Below is a small trained network, with its code and all its weights. Each question gives an input and a target symbol and asks what happens when units are switched off, that is, made to give their printed mean instead of their output.

import numpy as np


def w(rows, s, z=0):
    codes = np.array(rows[::2]) - 128.0
    scale = np.full(codes.shape[1], s)
    scale[-1] = z or s
    return codes * scale


def f(y):
    return y / 2 * (1 + np.tanh(0.7978845608 * (y + 0.044715 * y**3)))


def softmax(a):
    e = np.exp(a - a.max(-1, keepdims=True))
    return e / e.sum(-1, keepdims=True)


def log_softmax(a):
    a = a - a.max(-1, keepdims=True)
    return a - np.log(np.exp(a).sum(-1, keepdims=True))


def net(x, mask):
    ids = ['ΔΘΛΞΠΦΨαβγζημστω'.index(c) for c in x.split()]
    T = len(ids)
    res = E[ids] + P[:T]
    r = res
    for j in range(2):
        rows = slice(4 * j, 4 * j + 4)
        q, k, v = (r @ M[0][rows].T for M in (Q, K, V))
        z = softmax(np.where(np.tri(T) > 0, q @ k.T / 4**0.5, -1e9)) @ v
        o = O[0][rows]
        res = res + np.where(mask[j], z, o[:, -1]) @ o[:, :-1]
    y = f(res @ A[0][:, :-1].T + A[0][:, -1])
    res = res + np.where(mask[2:6], y, B[0][:, -1]) @ B[0][:, :-1]
    return log_softmax(res[-1] @ U[:, :-1].T + U[:, -1])


Q, K, V, O, A, B = {}, {}, {}, {}, {}, {}
E = w([
[159,107,126],'Δ',
[63,133,120],'Θ',
[152,128,137],'Λ',
[204,96,140],'Ξ',
[153,111,127],'Π',
[148,85,120],'Φ',
[104,115,118],'Ψ',
[119,91,109],'α',
[90,128,114],'β',
[161,125,135],'γ',
[180,182,173],'ζ',
[238,157,180],'η',
[79,122,112],'μ',
[71,109,105],'σ',
[255,117,170],'τ',
[113,255,179],'ω',
],0.0052)
P = w([
[129,127,129],'0',
[155,140,76],'1',
[131,164,87],'2',
[107,123,169],'3',
[158,93,153],'4',
[156,157,33],'5',
[101,196,94],'6',
[107,98,198],'7',
[224,106,184],'8',
[152,167,1],'9',
[152,155,245],'10',
[38,58,183],'11',
[215,153,42],'12',
],0.0098)
Q[0] = w([
[93,157,150],'head 0',
[184,81,79],'head 0',
[140,116,244],'head 0',
[183,108,104],'head 0',
[22,55,254],'head 1',
[121,176,106],'head 1',
[144,92,105],'head 1',
[84,223,83],'head 1',
],0.019)
K[0] = w([
[138,157,124],'head 0',
[98,76,134],'head 0',
[176,127,164],'head 0',
[115,66,129],'head 0',
[144,135,5],'head 1',
[132,95,150],'head 1',
[105,162,132],'head 1',
[129,56,160],'head 1',
],0.026)
V[0] = w([
[152,91,123],'head 0',
[141,67,120],'head 0',
[115,179,143],'head 0',
[221,185,129],'head 0',
[93,122,100],'head 1',
[13,91,71],'head 1',
[168,158,181],'head 1',
[191,7,112],'head 1',
],0.014)
O[0] = w([
[126,80,106,117],'head 0',
[139,73,86,88],'head 0',
[127,167,163,162],'head 0',
[39,93,196,254],'head 0',
[148,130,82,100],'head 1',
[193,184,3,9],'head 1',
[77,145,184,179],'head 1',
[253,66,200,57],'head 1',
],0.015,0.0027)
A[0] = w([
[167,153,41,150],'neuron 0',
[152,28,95,251],'neuron 1',
[77,255,201,231],'neuron 2',
[124,12,156,109],'neuron 3',
],0.0093,0.0034)
B[0] = w([
[34,197,159,134],'neuron 0',
[252,202,153,143],'neuron 1',
[136,89,70,254],'neuron 2',
[95,115,175,161],'neuron 3',
],0.018,0.014)
U = w([
[255,79,107,186],'Δ',
[45,104,37,78],'Θ',
[144,117,129,20],'Λ',
[181,91,139,97],'Ξ',
[159,98,125,74],'Π',
[222,149,105,148],'Φ',
[152,169,113,111],'Ψ',
[155,202,116,120],'α',
[118,189,119,89],'β',
[167,120,144,95],'γ',
[73,108,170,35],'ζ',
[83,80,213,68],'η',
[124,186,121,107],'μ',
[90,227,123,149],'σ',
[135,112,212,159],'τ',
[103,44,71,253],'ω',
],0.0044,0.0053)

Each question gives the input, a string of symbols that net reads in full, and the target symbol t.
The units are the heads (4 rows each of Q, K, V and O) and the neurons (one row each of A and B). Each row of codes is followed by its name. A weight is (code - 128) times the scale printed after its matrix; where a second scale follows, it is the last column's (O, A, B and U).
mask holds one flag per unit, heads first, then neurons. A switched-off unit (its flag False) gives its mean, the last column of its rows in O or B, instead of its output. The means were averaged over made-up inputs and are rounded, as every weight is.
A unit's drop is (log p(t) with every unit on - log p(t) with that unit switched off) / (log p(t) with every unit on - log p(t) with every unit switched off).
The circuit of an input: a set's keep is (log p(t) with only the set's units on - log p(t) with every unit switched off) / (log p(t) with every unit on - log p(t) with every unit switched off). Starting from all 6 units, units are removed one at a time, each time the one whose removal leaves the highest keep (on an exact tie, the one counted first), for as long as the keep stays at least 0.8.
circuit, biggest first: the units of the circuit, biggest drop first
top k neurons: the k neurons with the biggest drops, biggest first
which heads matter: for each layer, one digit per head in row order, 1 if its drop is at least 0.15 and else 0, layers parted by /
input Ξ ω ω τ ω ω ω, target ω: which heads matter : 10
input ω τ Φ η ω η ω γ α, target Θ: which heads matter : 01
input β Ψ Δ Φ Δ α α Δ ω ω ζ, target ω: circuit, biggest first : neuron 2; head 0
input ω α Φ γ ω Ψ ω ω ω γ, target Θ: circuit, biggest first : head 1; neuron 2
input τ Ξ ω Φ ω Π Ψ σ ω μ ω ω Λ, target Θ: circuit, biggest first : head 1; neuron 2
input β τ Δ τ Φ ω ω Δ ω η η, target ω: top 2 neurons : neuron 2; neuron 1
input τ α Θ γ ω Π γ Φ σ τ Π Λ, target τ: which heads matter : 01
input Φ μ ω ω Φ Π η ω Λ Φ τ Ξ Λ, target η: which heads matter : 01
input σ ω Θ ω Λ Ξ, target Θ: circuit, biggest first : head 1; neuron 1
input Ξ Π Φ ω τ ζ Λ, target η: circuit, biggest first : head 1; neuron 3
input Θ Φ μ, target σ: top 2 neurons : neuron 0; neuron 2
input Φ Ψ Φ ω Δ ω ω ω η, target ω: circuit, biggest first : head 1; neuron 2; neuron 1
input Θ ω Φ Φ Π ω Ξ τ Λ Φ, target τ: circuit, biggest first : head 1; neuron 3
input ω Φ τ Π ω τ Φ σ τ τ Ψ Δ, target η: top 2 neurons : neuron 3; neuron 2
input ω Ψ ω, target Θ: circuit, biggest first : neuron 2; head 1
input ω α ω Θ ζ ω Θ σ, target Θ: circuit, biggest first : head 1; neuron 1
input Θ ω ω ζ Δ Φ γ Θ τ ω τ, target ω: circuit, biggest first : head 1; neuron 2; head 0
input Δ γ Φ Θ Ψ τ, target σ: top neuron : neuron 0
input ω Φ α μ μ Ψ ω Φ Ξ, target Θ: top neuron : neuron 1
input Θ μ Φ, target σ: top 2 neurons : neuron 0; neuron 2
input Φ ω ω Δ, target Θ: top 2 neurons : neuron 2; neuron 1
input τ ω ω Ψ, target Θ: top 2 neurons : neuron 2; neuron 1
input α Φ ω Φ Δ ω μ Φ ω τ τ ω, target η: circuit, biggest first : head 1; neuron 3; head 0
input γ σ ω ω Δ η, target Θ: top neuron : neuron 1
input Ψ γ ω ω ω η, target Θ: top 2 neurons : neuron 2; neuron 1
input Φ Θ Δ τ Ψ Φ ω α Ψ ω ζ ω ω, target ω: top 2 neurons : neuron 2; neuron 1
